x =
array([[113, 128, 155, 129, 118, 139, 119, 136, 116, 117, 137, 134],
       [139, 120, 122, 122, 119, 126, 129, 135, 121, 118, 123, 128],
       [132, 135, 129, 126, 131, 152, 132, 137, 149, 130, 109, 119]])
Rows and columns are numbered from 1.
Find the entry in the top-left corner.
113
The top entry of the column that holds the smallest entry: 137
The entry at row 2, column 1 -> 139
The entry in the bottom-left corner is 132
The entry in the bottom-right corner -> 119
The entry at row 3, column 3 -> 129
Find the entry in the top-right corner.
134
Find the entry directly below 120.
135
Find the smallest entry.
109
Find the entry at row 1, column 2.
128
Find the entry just right of the largest entry.
129

Questions about the array below. Rows and columns are numbered from 1.
1) Give the entry at row 1, column 3.
2) Give the entry in the top-left corner.
3) Give the entry in the bottom-left corner.
4) Give the entry directly above 108.
5) Give the entry directly below the smallest entry.
6) Give the entry just left of the smallest entry.
7) Give the top-right entry.
8) Give the bottom entry of the column that holds the largest entry.
[[132 128 123 120 133 132 132 128 134 111 131 116]
 [100 131 132 127 116 113 125 130 115 148  99 146]
 [133 125 121 137 144 141 124 131 137 117 130 108]
 [121 153 121 112 118 121 134 126 115 130 123 139]
 [115 126 122 121 129 123 133 130 131 120 115 126]
 [133 135 132 126 126 132 124 126 122 129 131 124]
 [124 137 117 122 127 121 136 129 128 127 129 139]
 [130 123 134 142 129 130 121 128 126 141 128 131]
 [125 133 124 116 125 124 134 127 128 120 126 129]
 [117 141 114 132 124 113 135 130 122 146 123 158]]
1) 123
2) 132
3) 117
4) 146
5) 130
6) 148
7) 116
8) 158

Questions about the matrix below. Counting starts at 1.
1) Report the bottom-right entry.
2) Report the maximum.
3) Report the entry at row 3, column 1.
4) Report the entry at row 2, column 1.
5) Report the entry in row 2 and column 3.
6) Report the top-left entry.
7) Report the entry in row 1 and column 3.
8) Report the entry in the bottom-left corner.
123	133	142	121	140	134	138	122	140	123	119	118	118	140
137	134	112	133	125	129	124	144	116	115	137	125	127	119
125	116	145	128	131	139	137	114	143	129	112	130	127	138
135	110	134	125	132	131	129	123	142	133	124	143	140	125
98	131	145	135	135	126	130	102	145	137	124	135	124	144
128	147	132	121	130	119	130	136	130	131	127	116	141	126
126	152	126	131	136	128	122	124	132	129	115	131	134	143
120	134	134	136	133	134	132	119	140	129	126	123	123	147
136	124	129	126	131	135	126	135	124	117	133	121	136	128
115	143	110	127	122	127	112	138	110	129	130	138	143	134
134	133	130	128	131	116	124	138	123	129	135	138	132	115
1) 115
2) 152
3) 125
4) 137
5) 112
6) 123
7) 142
8) 134
